Below are the code and all the weights of a small trained network. Each question names an input and a target symbol and asks about switching units off, where a switched-off unit gives its printed mean instead of its output.

import numpy as np


def w(rows, s, z=0):
    codes = np.array(rows[::2]) - 128.0
    scale = np.full(codes.shape[1], s)
    scale[-1] = z or s
    return codes * scale


def softmax(a):
    e = np.exp(a - a.max(-1, keepdims=True))
    return e / e.sum(-1, keepdims=True)


def log_softmax(a):
    a = a - a.max(-1, keepdims=True)
    return a - np.log(np.exp(a).sum(-1, keepdims=True))


def net(x, mask):
    ids = ['αθλμπσψ'.index(c) for c in x.split()]
    T = len(ids)
    res = E[ids] + P[:T]
    u = 0
    for l in range(3):
        r = res
        for j in range(3):
            rows = slice(4 * j, 4 * j + 4)
            q, k, v = (r @ M[l][rows].T for M in (Q, K, V))
            z = softmax(np.where(np.tri(T) > 0, q @ k.T / 4**0.5, -1e9)) @ v
            o = O[l][rows]
            res = res + np.where(mask[u + j], z, o[:, -1]) @ o[:, :-1]
        u += 3
    return log_softmax(res[-1] @ U[:, :-1].T + U[:, -1])


Q, K, V, O = {}, {}, {}, {}
E = w([
[200,160,140,165,77,124],'α',
[108,140,123,131,253,85],'θ',
[26,186,146,182,47,216],'λ',
[76,59,146,181,135,105],'μ',
[201,63,33,102,116,165],'π',
[74,92,197,112,103,110],'σ',
[172,41,117,86,178,65],'ψ',
],0.0079)
P = w([
[103,241,62,143,150,79],'0',
[137,38,213,234,240,223],'1',
[128,120,207,39,55,83],'2',
[1,42,8,203,87,24],'3',
[176,21,112,192,161,215],'4',
[119,92,246,23,46,77],'5',
[17,82,6,198,56,9],'6',
[207,47,42,171,136,236],'7',
],0.0073)
Q[0] = w([
[31,161,66,176,116,158],'L0H0',
[1,185,179,87,22,115],'L0H0',
[53,158,52,96,70,143],'L0H0',
[248,104,65,129,158,87],'L0H0',
[117,177,204,131,107,104],'L0H1',
[175,160,140,159,110,146],'L0H1',
[103,154,90,107,150,127],'L0H1',
[187,114,159,150,140,126],'L0H1',
[188,12,96,195,208,54],'L0H2',
[159,200,124,5,169,129],'L0H2',
[161,197,170,8,121,96],'L0H2',
[86,134,69,254,82,204],'L0H2',
],0.0081)
K[0] = w([
[24,235,74,142,87,151],'L0H0',
[11,181,198,91,20,94],'L0H0',
[1,163,149,166,74,187],'L0H0',
[240,30,94,141,220,223],'L0H0',
[156,102,58,164,145,159],'L0H1',
[75,84,143,205,164,130],'L0H1',
[86,151,98,122,78,78],'L0H1',
[132,109,181,171,128,199],'L0H1',
[191,111,9,238,207,72],'L0H2',
[57,35,250,28,136,40],'L0H2',
[113,97,233,16,116,45],'L0H2',
[104,162,72,241,51,249],'L0H2',
],0.0073)
V[0] = w([
[166,106,77,99,164,59],'L0H0',
[103,107,163,186,132,202],'L0H0',
[115,176,61,133,94,71],'L0H0',
[197,127,72,78,167,96],'L0H0',
[83,243,151,224,237,153],'L0H1',
[81,246,127,108,201,183],'L0H1',
[163,38,169,208,163,210],'L0H1',
[97,4,253,183,131,210],'L0H1',
[206,144,44,174,193,121],'L0H2',
[140,66,195,32,123,52],'L0H2',
[120,99,193,28,161,44],'L0H2',
[126,60,160,115,26,105],'L0H2',
],0.0067)
O[0] = w([
[181,74,206,122,130,61,68],'L0H0',
[115,133,76,117,74,213,226],'L0H0',
[189,145,106,185,174,57,110],'L0H0',
[178,81,222,117,180,104,18],'L0H0',
[60,184,196,205,228,153,226],'L0H1',
[143,216,208,140,216,162,106],'L0H1',
[57,38,112,165,107,228,207],'L0H1',
[59,57,167,126,57,190,243],'L0H1',
[211,117,49,162,120,192,120],'L0H2',
[49,152,141,1,122,139,7],'L0H2',
[43,179,125,15,156,150,4],'L0H2',
[88,70,162,48,93,71,141],'L0H2',
],0.0056,0.0021)
Q[1] = w([
[180,123,25,103,91,73],'L1H0',
[168,117,22,168,122,146],'L1H0',
[142,25,213,168,131,254],'L1H0',
[97,246,66,88,145,23],'L1H0',
[199,100,100,85,118,146],'L1H1',
[101,108,105,177,112,158],'L1H1',
[206,88,167,111,58,153],'L1H1',
[121,132,239,129,108,145],'L1H1',
[115,100,164,79,140,168],'L1H2',
[165,156,146,96,129,201],'L1H2',
[158,82,141,134,190,120],'L1H2',
[133,180,117,125,81,163],'L1H2',
],0.0077)
K[1] = w([
[46,159,105,221,167,124],'L1H0',
[132,147,47,194,185,113],'L1H0',
[190,89,62,108,58,109],'L1H0',
[85,163,192,127,185,158],'L1H0',
[160,125,95,64,58,118],'L1H1',
[173,140,72,195,155,125],'L1H1',
[183,105,151,106,58,136],'L1H1',
[130,83,221,149,105,205],'L1H1',
[131,72,176,128,129,182],'L1H2',
[37,1,116,76,23,169],'L1H2',
[121,72,73,167,188,131],'L1H2',
[89,132,150,59,25,102],'L1H2',
],0.0081)
V[1] = w([
[113,101,195,90,68,132],'L1H0',
[199,90,172,111,54,177],'L1H0',
[77,169,120,128,234,152],'L1H0',
[87,97,63,185,54,67],'L1H0',
[39,160,110,65,111,27],'L1H1',
[115,78,180,106,222,122],'L1H1',
[93,44,30,160,108,161],'L1H1',
[213,44,106,173,136,223],'L1H1',
[179,202,202,115,57,122],'L1H2',
[192,84,38,220,218,211],'L1H2',
[3,43,132,107,86,214],'L1H2',
[158,66,83,145,233,118],'L1H2',
],0.0058)
O[1] = w([
[140,85,189,107,144,102,70],'L1H0',
[183,117,213,163,110,155,66],'L1H0',
[72,191,82,129,187,108,169],'L1H0',
[141,70,100,131,36,112,174],'L1H0',
[135,167,79,21,62,151,22],'L1H1',
[113,63,147,52,188,143,129],'L1H1',
[96,84,153,160,53,139,163],'L1H1',
[84,61,167,231,173,123,205],'L1H1',
[225,255,157,105,65,133,111],'L1H2',
[153,75,98,218,225,114,255],'L1H2',
[55,113,118,151,110,185,75],'L1H2',
[133,19,139,134,222,98,165],'L1H2',
],0.0067,0.0062)
Q[2] = w([
[175,108,162,91,168,207],'L2H0',
[150,111,173,56,99,150],'L2H0',
[167,89,186,141,123,234],'L2H0',
[181,94,93,91,178,68],'L2H0',
[172,254,99,135,83,92],'L2H1',
[103,109,76,128,101,29],'L2H1',
[97,87,158,111,69,59],'L2H1',
[57,121,112,138,126,208],'L2H1',
[120,162,244,127,113,140],'L2H2',
[141,148,98,178,139,161],'L2H2',
[120,167,51,115,134,90],'L2H2',
[133,77,48,143,164,115],'L2H2',
],0.0058)
K[2] = w([
[157,34,187,180,190,157],'L2H0',
[137,136,200,139,204,160],'L2H0',
[110,62,200,165,122,222],'L2H0',
[99,97,128,105,158,57],'L2H0',
[103,253,147,157,162,132],'L2H1',
[228,176,140,93,83,97],'L2H1',
[158,124,179,84,53,62],'L2H1',
[80,103,78,131,72,169],'L2H1',
[88,102,233,105,96,147],'L2H2',
[104,117,102,107,90,66],'L2H2',
[203,145,152,117,126,140],'L2H2',
[123,149,31,132,186,94],'L2H2',
],0.0062)
V[2] = w([
[84,120,216,61,60,94],'L2H0',
[233,180,117,79,182,113],'L2H0',
[96,111,137,131,204,176],'L2H0',
[172,20,3,220,181,108],'L2H0',
[48,20,31,153,77,144],'L2H1',
[22,176,109,65,213,51],'L2H1',
[217,196,169,161,149,77],'L2H1',
[139,84,193,76,166,40],'L2H1',
[102,140,140,151,111,213],'L2H2',
[211,147,122,30,59,108],'L2H2',
[186,115,174,145,159,201],'L2H2',
[171,209,105,180,91,143],'L2H2',
],0.0057)
O[2] = w([
[99,131,134,197,171,183,46],'L2H0',
[1,171,106,126,76,96,94],'L2H0',
[176,163,115,60,62,194,173],'L2H0',
[205,155,157,100,89,65,250],'L2H0',
[120,200,45,196,178,28,149],'L2H1',
[106,18,108,45,185,111,134],'L2H1',
[210,97,192,115,109,197,132],'L2H1',
[58,37,219,155,184,34,123],'L2H1',
[184,109,131,164,204,185,96],'L2H2',
[66,114,213,178,53,113,73],'L2H2',
[232,171,124,131,118,154,118],'L2H2',
[96,149,152,132,110,252,158],'L2H2',
],0.0055,0.024)
U = w([
[172,134,254,97,94,187,93],'α',
[97,183,50,150,135,56,201],'θ',
[61,124,150,109,119,204,250],'λ',
[171,64,195,203,210,94,153],'μ',
[155,172,6,66,49,187,49],'π',
[80,112,215,138,130,61,82],'σ',
[159,84,116,67,168,166,3],'ψ',
],0.0058,0.0051)

Each question gives the input, a string of symbols that net reads in full, and the target symbol t.
The units are the heads (4 rows each of Q, K, V and O). Each row of codes is followed by its name. A weight is (code - 128) times the scale printed after its matrix; where a second scale follows, it is the last column's (O and U).
mask holds one flag per head, layer by layer. A switched-off head (its flag False) gives its mean, the last column of its rows in O, instead of its output. The means were averaged over made-up inputs and are rounded, as every weight is.
A unit's drop is (log p(t) with every unit on - log p(t) with that unit switched off) / (log p(t) with every unit on - log p(t) with every unit switched off).
The circuit of an input: a set's keep is (log p(t) with only the set's units on - log p(t) with every unit switched off) / (log p(t) with every unit on - log p(t) with every unit switched off). Starting from all 9 units, units are removed one at a time, each time the one whose removal leaves the highest keep (on an exact tie, the one counted first), for as long as the keep stays at least 0.8.
units of the circuit, in order: the units of the circuit, biggest drop first
unit that matters most: the unit with the biggest drop
which heads matter: for each layer, one digit per head in row order, 1 if its drop is at least 0.15 and else 0, layers parted by /
input σ α λ θ, target λ: which heads matter -> 010 / 011 / 110
input ψ θ λ λ, target σ: unit that matters most -> L0H1
input π σ μ σ, target μ: which heads matter -> 101 / 001 / 010
input θ σ π θ, target ψ: units of the circuit, in order -> (L2H1 L0H1 L1H1)
input α λ π μ, target α: units of the circuit, in order -> (L2H1 L0H1 L1H2)
input λ ψ μ π, target π: units of the circuit, in order -> (L0H1 L1H2 L1H1)
input α θ λ, target λ: units of the circuit, in order -> (L1H2 L2H0 L0H2)
input θ λ α π λ α α π, target θ: units of the circuit, in order -> (L2H1 L1H2 L2H2)
input λ λ α σ μ σ σ, target π: units of the circuit, in order -> (L0H1 L2H1 L0H0 L1H1)
input θ μ μ α α, target θ: units of the circuit, in order -> (L2H1 L1H2)
input θ μ σ, target σ: units of the circuit, in order -> (L0H2 L2H1)
input α λ λ θ, target α: units of the circuit, in order -> (L2H1 L0H1 L1H2)
input π λ λ σ θ λ μ, target μ: units of the circuit, in order -> (L1H2 L0H2 L2H0)
input σ π α λ θ α, target α: which heads matter -> 001 / 101 / 100
input σ λ μ μ, target λ: unit that matters most -> L1H2
input μ π α α α μ θ λ, target μ: which heads matter -> 001 / 110 / 100
input α σ α θ σ σ μ, target α: units of the circuit, in order -> (L0H1 L2H1 L1H2)
input λ μ ψ λ μ α θ, target π: units of the circuit, in order -> (L0H1 L2H1 L1H1)
input μ α λ λ ψ σ ψ π, target μ: which heads matter -> 101 / 010 / 100
input ψ σ π λ ψ, target θ: unit that matters most -> L2H1
input λ θ λ μ α λ λ, target π: which heads matter -> 110 / 110 / 010
input ψ ψ λ μ, target σ: which heads matter -> 110 / 011 / 111
input μ π π λ α θ, target θ: which heads matter -> 001 / 001 / 010
input α λ λ λ, target α: which heads matter -> 011 / 011 / 010
input α μ μ λ λ, target θ: which heads matter -> 111 / 000 / 010
input λ μ ψ θ π σ ψ, target π: which heads matter -> 010 / 111 / 010
input θ θ π μ α α λ, target ψ: unit that matters most -> L2H1
input α α π θ λ π α, target α: which heads matter -> 010 / 001 / 010
input ψ α α ψ σ ψ λ, target σ: which heads matter -> 110 / 011 / 111
